Below are the code and all the weights of a small trained network. Each question names an input and a target symbol and asks about switching units off, where a switched-off unit gives its printed mean instead of its output.

import numpy as np


def w(rows, s, z=0):
    codes = np.array(rows[::2]) - 128.0
    scale = np.full(codes.shape[1], s)
    scale[-1] = z or s
    return codes * scale


def softmax(a):
    e = np.exp(a - a.max(-1, keepdims=True))
    return e / e.sum(-1, keepdims=True)


def log_softmax(a):
    a = a - a.max(-1, keepdims=True)
    return a - np.log(np.exp(a).sum(-1, keepdims=True))


def net(x, mask):
    ids = ['αβγδζηλμξπστφω'.index(c) for c in x.split()]
    T = len(ids)
    res = E[ids] + P[:T]
    u = 0
    for l in range(3):
        r = res
        for j in range(2):
            rows = slice(3 * j, 3 * j + 3)
            q, k, v = (r @ M[l][rows].T for M in (Q, K, V))
            z = softmax(np.where(np.tri(T) > 0, q @ k.T / 3**0.5, -1e9)) @ v
            o = O[l][rows]
            res = res + np.where(mask[u + j], z, o[:, -1]) @ o[:, :-1]
        u += 2
    return log_softmax(res[-1] @ U[:, :-1].T + U[:, -1])


Q, K, V, O = {}, {}, {}, {}
E = w([
[152,179,143],'α',
[111,117,158],'β',
[151,189,138],'γ',
[130,200,155],'δ',
[148,176,147],'ζ',
[81,103,197],'η',
[151,146,138],'λ',
[113,106,157],'μ',
[114,108,151],'ξ',
[112,99,138],'π',
[118,2,152],'σ',
[214,166,91],'τ',
[176,42,116],'φ',
[206,101,100],'ω',
],0.019)
P = w([
[128,136,92],'0',
[158,156,135],'1',
[156,150,172],'2',
[153,144,192],'3',
[151,138,205],'4',
[149,136,208],'5',
[150,133,204],'6',
[147,132,194],'7',
[147,132,176],'8',
[144,131,154],'9',
[140,129,126],'10',
[133,127,93],'11',
[126,126,52],'12',
[112,121,8],'13',
],0.015)
Q[0] = w([
[253,161,160],'L0H1',
[107,139,123],'L0H1',
[143,112,159],'L0H1',
[49,68,68],'L0H2',
[213,106,136],'L0H2',
[216,164,80],'L0H2',
],0.0036)
K[0] = w([
[200,24,241],'L0H1',
[65,121,121],'L0H1',
[186,117,128],'L0H1',
[116,5,230],'L0H2',
[175,197,157],'L0H2',
[96,225,132],'L0H2',
],0.0033)
V[0] = w([
[159,119,157],'L0H1',
[187,104,253],'L0H1',
[109,70,135],'L0H1',
[145,104,177],'L0H2',
[173,138,185],'L0H2',
[88,120,119],'L0H2',
],0.011)
O[0] = w([
[91,171,75,158],'L0H1',
[120,137,2,253],'L0H1',
[143,163,116,142],'L0H1',
[93,106,73,178],'L0H2',
[129,111,38,183],'L0H2',
[121,108,169,118],'L0H2',
],0.0095,0.012)
Q[1] = w([
[125,137,65],'L1H1',
[126,105,205],'L1H1',
[139,113,3],'L1H1',
[102,110,108],'L1H2',
[117,118,107],'L1H2',
[99,134,97],'L1H2',
],0.011)
K[1] = w([
[83,109,153],'L1H1',
[152,188,65],'L1H1',
[63,67,254],'L1H1',
[112,147,110],'L1H2',
[132,160,139],'L1H2',
[182,178,142],'L1H2',
],0.0095)
V[1] = w([
[220,138,95],'L1H1',
[165,191,72],'L1H1',
[93,30,204],'L1H1',
[167,85,117],'L1H2',
[216,212,3],'L1H2',
[83,77,125],'L1H2',
],0.0052)
O[1] = w([
[145,130,210,93],'L1H1',
[125,105,149,97],'L1H1',
[105,106,67,169],'L1H1',
[82,159,155,124],'L1H2',
[90,96,3,255],'L1H2',
[141,100,161,118],'L1H2',
],0.0056,0.007)
Q[2] = w([
[106,136,125],'L2H1',
[9,147,43],'L2H1',
[180,208,118],'L2H1',
[39,131,124],'L2H2',
[113,35,90],'L2H2',
[191,102,196],'L2H2',
],0.013)
K[2] = w([
[100,99,73],'L2H1',
[73,140,29],'L2H1',
[254,85,104],'L2H1',
[44,134,94],'L2H2',
[123,162,51],'L2H2',
[164,167,188],'L2H2',
],0.011)
V[2] = w([
[73,6,142],'L2H1',
[165,116,101],'L2H1',
[77,170,162],'L2H1',
[164,96,95],'L2H2',
[168,120,132],'L2H2',
[135,174,117],'L2H2',
],0.015)
O[2] = w([
[249,89,136,100],'L2H1',
[108,140,175,208],'L2H1',
[130,145,59,31],'L2H1',
[157,180,188,248],'L2H2',
[109,138,140,92],'L2H2',
[107,39,138,136],'L2H2',
],0.013,0.011)
U = w([
[118,105,144,130],'α',
[114,100,134,111],'β',
[122,121,136,114],'γ',
[88,78,129,116],'δ',
[126,123,160,133],'ζ',
[98,111,58,3],'η',
[122,119,124,205],'λ',
[123,121,124,87],'μ',
[131,128,119,81],'ξ',
[167,122,3,155],'π',
[156,190,128,87],'σ',
[94,111,205,124],'τ',
[172,170,158,230],'φ',
[126,137,205,180],'ω',
],0.015,0.0052)

Each question gives the input, a string of symbols that net reads in full, and the target symbol t.
The units are the heads (3 rows each of Q, K, V and O). Each row of codes is followed by its name. A weight is (code - 128) times the scale printed after its matrix; where a second scale follows, it is the last column's (O and U).
mask holds one flag per head, layer by layer. A switched-off head (its flag False) gives its mean, the last column of its rows in O, instead of its output. The means were averaged over made-up inputs and are rounded, as every weight is.
A unit's drop is (log p(t) with every unit on - log p(t) with that unit switched off) / (log p(t) with every unit on - log p(t) with every unit switched off).
The circuit of an input: a set's keep is (log p(t) with only the set's units on - log p(t) with every unit switched off) / (log p(t) with every unit on - log p(t) with every unit switched off). Starting from all 6 units, units are removed one at a time, each time the one whose removal leaves the highest keep (on an exact tie, the one counted first), for as long as the keep stays at least 0.8.
circuit, biggest first: the units of the circuit, biggest drop first
most important unit: the unit with the biggest drop
heads that matter: for each layer, one digit per head in row order, 1 if its drop is at least 0.15 and else 0, layers parted by /
input γ σ η τ η σ η β, target π: most important unit -> L0H1
input η η τ γ α, target τ: heads that matter -> 00 / 00 / 10
input σ η η β σ δ η δ δ η, target η: circuit, biggest first -> [L2H1; L0H1]
input σ η η γ σ σ ω τ η, target τ: circuit, biggest first -> [L2H1; L0H1; L2H2; L0H2]
input β τ σ ξ η γ η π η η η τ η, target τ: heads that matter -> 10 / 00 / 11
input σ η η μ η η δ, target η: circuit, biggest first -> [L0H1; L2H1; L0H2]
input η λ η η η δ η η η φ δ, target φ: circuit, biggest first -> [L2H1; L0H2]
input η η δ η ζ, target η: heads that matter -> 00 / 00 / 11
input η η η λ λ ζ η σ η η σ η ζ, target σ: heads that matter -> 11 / 00 / 11
input α σ η η τ σ η η γ δ η σ β δ, target σ: circuit, biggest first -> [L2H2; L0H1]
input δ γ η σ η τ η σ φ, target φ: circuit, biggest first -> [L2H1; L2H2; L0H2; L0H1]
input λ η φ β η η ζ η γ δ η, target η: heads that matter -> 10 / 00 / 10
input η π λ η η γ η σ η δ η σ η γ, target σ: circuit, biggest first -> [L2H2; L0H1; L2H1]
input η η β, target π: circuit, biggest first -> [L2H1]
input μ μ β λ η η σ η, target φ: heads that matter -> 10 / 00 / 11
input η η η σ, target π: heads that matter -> 00 / 00 / 10
input σ σ η σ φ γ σ γ φ η η σ ζ, target σ: heads that matter -> 00 / 00 / 11
input τ η α η η η γ α, target η: heads that matter -> 10 / 00 / 10
input η β η β γ α η φ η η α η γ η, target δ: circuit, biggest first -> [L0H1; L2H1; L2H2]
input β δ δ η σ σ η σ τ α, target τ: heads that matter -> 10 / 00 / 10
input η η η η γ γ η η η α η δ α, target η: circuit, biggest first -> [L2H1]
input η φ η δ ω γ, target ω: heads that matter -> 00 / 00 / 11
input σ η η η η τ σ η η φ η γ σ λ, target σ: circuit, biggest first -> [L2H2; L2H1]
input φ δ η σ σ λ γ η τ γ, target τ: circuit, biggest first -> [L2H1; L0H1]
